Here is a tiny trained network, its code and every weight. The questions are about switching its units off for an input and a target symbol, where a switched-off unit gives its printed mean instead of its output.

import numpy as np


def w(rows, s, z=0):
    codes = np.array(rows[::2]) - 128.0
    scale = np.full(codes.shape[1], s)
    scale[-1] = z or s
    return codes * scale


def f(y):
    return y / 2 * (1 + np.tanh(0.7978845608 * (y + 0.044715 * y**3)))


def softmax(a):
    e = np.exp(a - a.max(-1, keepdims=True))
    return e / e.sum(-1, keepdims=True)


def log_softmax(a):
    a = a - a.max(-1, keepdims=True)
    return a - np.log(np.exp(a).sum(-1, keepdims=True))


def net(x, mask):
    ids = ['αβγδελστψω'.index(c) for c in x.split()]
    T = len(ids)
    res = E[ids] + P[:T]
    u = 0
    for l in range(3):
        q, k, v = (res @ M[l].T for M in (Q, K, V))
        z = softmax(np.where(np.tri(T) > 0, q @ k.T / 4**0.5, -1e9)) @ v
        res = res + np.where(mask[u], z, O[l][:, -1]) @ O[l][:, :-1]
        u += 1
        y = f(res @ A[l][:, :-1].T + A[l][:, -1])
        res = res + np.where(mask[u : u + 4], y, B[l][:, -1]) @ B[l][:, :-1]
        u += 4
    return log_softmax(res[-1] @ U[:, :-1].T + U[:, -1])


Q, K, V, O, A, B = {}, {}, {}, {}, {}, {}
E = w([
[100,170,80,109,151,213,107,193,159,126],'α',
[96,157,144,197,43,180,54,125,82,132],'β',
[148,204,68,141,72,78,128,192,164,31],'γ',
[77,102,116,99,93,78,205,79,114,203],'δ',
[219,138,84,149,230,45,61,104,195,83],'ε',
[2,103,104,176,140,213,75,124,46,98],'λ',
[77,130,139,78,137,89,230,210,178,97],'σ',
[118,70,168,151,130,159,21,153,122,208],'τ',
[75,113,90,134,240,111,165,104,36,146],'ψ',
[64,99,67,84,103,100,106,70,248,60],'ω',
],0.018)
P = w([
[80,205,131,93,144,107,91,7,216,109],'0',
[141,159,98,167,149,70,159,61,93,102],'1',
[102,146,162,143,100,141,175,97,123,132],'2',
[96,136,178,138,111,175,161,109,107,102],'3',
[100,125,179,164,116,150,150,104,118,84],'4',
[106,148,132,151,114,160,152,103,103,119],'5',
[93,169,151,158,89,153,107,72,124,140],'6',
[83,141,168,157,104,161,116,122,119,95],'7',
[98,130,152,185,94,109,134,122,143,100],'8',
[68,126,169,128,87,193,167,112,103,124],'9',
[73,150,156,168,83,149,123,111,126,138],'10',
[82,123,161,161,89,158,131,115,130,98],'11',
[88,106,170,161,82,137,126,129,136,63],'12',
[78,135,152,174,111,143,100,58,126,105],'13',
],0.011)
Q[0] = w([
[35,208,25,125,150,98,166,43,195,62],'L0H0',
[247,74,191,128,200,153,1,160,195,218],'L0H0',
[167,138,162,46,131,163,15,167,201,202],'L0H0',
[91,171,133,161,80,165,87,179,134,121],'L0H0',
],0.008)
K[0] = w([
[148,193,134,3,145,115,109,100,248,109],'L0H0',
[181,41,178,198,124,146,171,138,10,212],'L0H0',
[193,186,177,254,61,168,130,97,82,192],'L0H0',
[134,68,144,142,141,135,180,109,199,108],'L0H0',
],0.0066)
V[0] = w([
[247,126,93,181,183,163,186,121,202,87],'L0H0',
[179,106,221,157,119,124,142,116,80,186],'L0H0',
[100,230,186,128,196,66,137,119,104,106],'L0H0',
[103,2,85,181,93,109,113,40,206,103],'L0H0',
],0.0055)
O[0] = w([
[162,155,139,65,186,56,95,168,71,100,116],'L0H0',
[158,170,156,153,129,70,227,154,2,196,2],'L0H0',
[96,168,157,230,107,220,104,22,222,88,163],'L0H0',
[183,84,121,133,124,136,87,253,138,151,242],'L0H0',
],0.0074,0.0088)
A[0] = w([
[116,134,136,112,116,66,83,179,193,163,78],'L0N0',
[169,98,206,230,79,93,41,158,99,164,141],'L0N1',
[152,254,159,122,199,162,211,148,157,64,2],'L0N2',
[120,51,87,79,102,203,208,70,101,111,98],'L0N3',
],0.0064,0.0026)
B[0] = w([
[154,112,119,104,215,241,197,111,36,116,252],'L0N0',
[89,159,179,52,121,246,202,142,141,168,219],'L0N1',
[181,240,93,61,215,74,216,112,164,254,163],'L0N2',
[135,132,141,171,150,71,77,101,126,147,190],'L0N3',
],0.0076,0.0035)
Q[1] = w([
[128,104,58,90,36,22,191,68,46,151],'L1H0',
[180,36,124,139,85,141,144,136,113,101],'L1H0',
[92,180,156,41,191,156,112,146,106,78],'L1H0',
[109,216,116,119,97,3,218,120,128,196],'L1H0',
],0.0061)
K[1] = w([
[144,254,121,242,63,124,141,226,88,140],'L1H0',
[129,195,43,190,70,141,101,145,132,150],'L1H0',
[213,144,132,131,18,161,138,15,113,136],'L1H0',
[129,134,89,147,88,111,134,155,76,81],'L1H0',
],0.0072)
V[1] = w([
[135,104,78,158,221,134,146,253,151,160],'L1H0',
[62,169,71,185,151,211,89,167,125,183],'L1H0',
[97,8,84,35,159,137,90,177,149,107],'L1H0',
[183,161,225,157,106,131,104,150,152,13],'L1H0',
],0.0062)
O[1] = w([
[131,205,156,2,146,174,109,171,57,117,53],'L1H0',
[100,151,120,206,149,210,55,117,114,139,254],'L1H0',
[164,40,5,101,103,74,168,130,87,124,254],'L1H0',
[180,182,94,159,95,114,91,221,197,17,98],'L1H0',
],0.009,0.0058)
A[1] = w([
[162,46,149,97,189,61,3,217,137,254,65],'L1N0',
[173,110,60,163,112,146,136,202,105,68,226],'L1N1',
[235,114,156,55,122,78,186,42,182,158,240],'L1N2',
[77,165,225,252,82,165,120,103,176,57,253],'L1N3',
],0.0046,0.003)
B[1] = w([
[144,112,128,124,64,209,191,144,152,96,140],'L1N0',
[42,76,150,106,117,136,72,2,175,151,201],'L1N1',
[102,80,117,158,78,120,116,196,172,122,133],'L1N2',
[117,134,109,152,96,128,157,163,91,198,248],'L1N3',
],0.01,0.013)
Q[2] = w([
[53,189,169,132,80,81,193,157,187,56],'L2H0',
[105,46,2,61,104,148,58,175,188,122],'L2H0',
[196,243,72,186,148,124,156,219,83,122],'L2H0',
[189,253,89,191,226,119,68,240,27,135],'L2H0',
],0.0055)
K[2] = w([
[125,122,132,87,99,79,139,205,126,53],'L2H0',
[92,187,105,146,145,181,57,29,254,192],'L2H0',
[117,123,141,101,68,75,55,170,115,170],'L2H0',
[233,145,146,168,175,83,44,199,45,96],'L2H0',
],0.0073)
V[2] = w([
[118,134,148,82,110,119,117,55,95,101],'L2H0',
[104,187,97,184,209,88,38,84,101,169],'L2H0',
[170,170,125,89,126,154,226,114,148,254],'L2H0',
[144,197,145,94,154,146,94,229,87,144],'L2H0',
],0.0064)
O[2] = w([
[161,142,113,168,40,132,2,54,162,174,86],'L2H0',
[151,128,217,154,165,56,170,174,73,152,224],'L2H0',
[171,142,117,116,129,142,154,190,170,138,153],'L2H0',
[122,44,172,111,89,145,157,101,245,115,4],'L2H0',
],0.0075,0.017)
A[2] = w([
[228,238,149,161,47,68,255,60,132,70,171],'L2N0',
[141,138,74,146,39,209,190,117,185,112,164],'L2N1',
[72,157,94,127,65,195,99,93,50,121,2],'L2N2',
[163,65,95,53,100,156,60,38,111,136,42],'L2N3',
],0.0061,0.0024)
B[2] = w([
[50,105,216,12,61,140,17,52,91,95,154],'L2N0',
[174,90,234,138,137,117,117,94,97,79,166],'L2N1',
[142,112,86,242,171,43,185,147,145,101,254],'L2N2',
[219,183,174,2,88,104,147,139,115,94,216],'L2N3',
],0.0078,0.0094)
U = w([
[149,188,63,110,173,193,98,180,141,167,153],'α',
[208,109,136,190,89,142,154,154,163,111,159],'β',
[124,148,171,113,103,116,89,135,115,126,230],'γ',
[137,27,154,119,80,27,109,112,171,243,225],'δ',
[243,106,187,154,156,35,64,233,161,161,158],'ε',
[127,114,113,180,137,109,131,135,133,117,3],'λ',
[118,140,124,108,140,103,254,140,157,91,95],'σ',
[200,78,137,124,118,188,119,90,124,180,215],'τ',
[124,102,182,108,193,122,164,49,72,132,71],'ψ',
[194,100,128,123,115,113,136,129,103,141,79],'ω',
],0.0057,0.0039)

Each question gives the input, a string of symbols that net reads in full, and the target symbol t.
The units are the heads (4 rows each of Q, K, V and O) and the neurons (one row each of A and B). Each row of codes is followed by its name. A weight is (code - 128) times the scale printed after its matrix; where a second scale follows, it is the last column's (O, A, B and U).
mask holds one flag per unit, layer by layer, with each layer's heads first. A switched-off unit (its flag False) gives its mean, the last column of its rows in O or B, instead of its output. The means were averaged over made-up inputs and are rounded, as every weight is.
A unit's drop is (log p(t) with every unit on - log p(t) with that unit switched off) / (log p(t) with every unit on - log p(t) with every unit switched off).
The circuit of an input: a set's keep is (log p(t) with only the set's units on - log p(t) with every unit switched off) / (log p(t) with every unit on - log p(t) with every unit switched off). Starting from the 12 units with the biggest drops (on a tie, the unit counted first), units are removed one at a time, each time the one whose removal leaves the highest keep (on an exact tie, the one counted first), for as long as the keep stays at least 0.8.
units of the circuit, in order: the units of the circuit, biggest drop first
unit that matters most: the unit with the biggest drop
k most important neurons: the k neurons with the biggest drops, biggest first
top k neurons in layer l: the k neurons of layer l with the biggest drops, biggest first
input ψ ω δ σ γ β β σ ψ β ε δ ψ, target ε: units of the circuit, in order : L0H0, L2H0
input λ σ ω τ δ δ α δ, target ψ: units of the circuit, in order : L2H0, L1H0, L0H0, L0N0
input τ ε ε δ δ δ β, target β: units of the circuit, in order : L2N2, L2H0, L0N1, L2N1
input δ ω λ τ σ σ ε α τ σ β, target α: units of the circuit, in order : L1H0, L2H0
input δ ε α β δ ε ω, target α: most important neuron : L0N0
input σ ψ β, target β: top 2 neurons in layer 1 : L1N1, L1N3
input γ α τ γ τ, target τ: units of the circuit, in order : L2H0, L0N1
input γ ω τ β σ δ δ β λ β γ λ λ, target λ: units of the circuit, in order : L2N2, L2H0, L1N1, L1H0
input τ ω γ δ δ α, target τ: 2 most important neurons : L0N1, L1N1
input β ψ λ ψ ε δ δ ω, target σ: 3 most important neurons : L1N3, L0N1, L1N1
input β β τ δ γ δ δ ω τ ω γ σ γ, target σ: 2 most important neurons : L0N1, L1N3
input α ε ω ε γ, target δ: units of the circuit, in order : L1N1, L0H0, L1H0
input δ δ ω λ γ, target α: units of the circuit, in order : L2H0, L0H0, L0N0
input γ γ λ β τ σ δ ε ω γ β, target λ: unit that matters most : L2N2
input δ γ ω τ ψ, target α: units of the circuit, in order : L2H0, L0H0
input λ λ ε α δ λ ψ δ ω, target ψ: 2 most important neurons : L0N0, L1N1
input δ ψ ω α α σ, target α: units of the circuit, in order : L2H0, L0H0
input γ γ α δ ω ψ δ γ δ, target λ: 2 most important neurons : L2N2, L1N1
input α δ ω α λ ε δ ω δ α ω λ, target δ: units of the circuit, in order : L0H0, L1H0, L1N1
input δ ψ σ λ ω δ τ λ β, target α: unit that matters most : L0H0
input ω λ ω σ σ σ α α ψ ψ β τ β, target ω: 3 most important neurons : L2N3, L2N2, L1N1
input γ ω γ, target λ: 2 most important neurons : L1N1, L2N2
input τ γ γ ε ψ ψ β ψ δ λ, target λ: units of the circuit, in order : L2N2, L2N3
input δ ψ ψ σ α ψ ω ω ω α τ δ ψ, target α: units of the circuit, in order : L0H0, L2H0
input δ γ β σ β σ ω δ, target α: units of the circuit, in order : L1H0, L2H0
input τ ψ ψ δ τ γ, target γ: 2 most important neurons : L2N0, L0N2
input ω ψ δ ψ δ λ ε δ, target ω: 2 most important neurons : L2N3, L2N2
input δ σ δ β δ ω ε, target α: 2 most important neurons : L2N2, L2N1
input ω γ α, target ω: top neuron in layer 2 : L2N3
input δ δ γ ω, target α: units of the circuit, in order : L2H0, L0H0
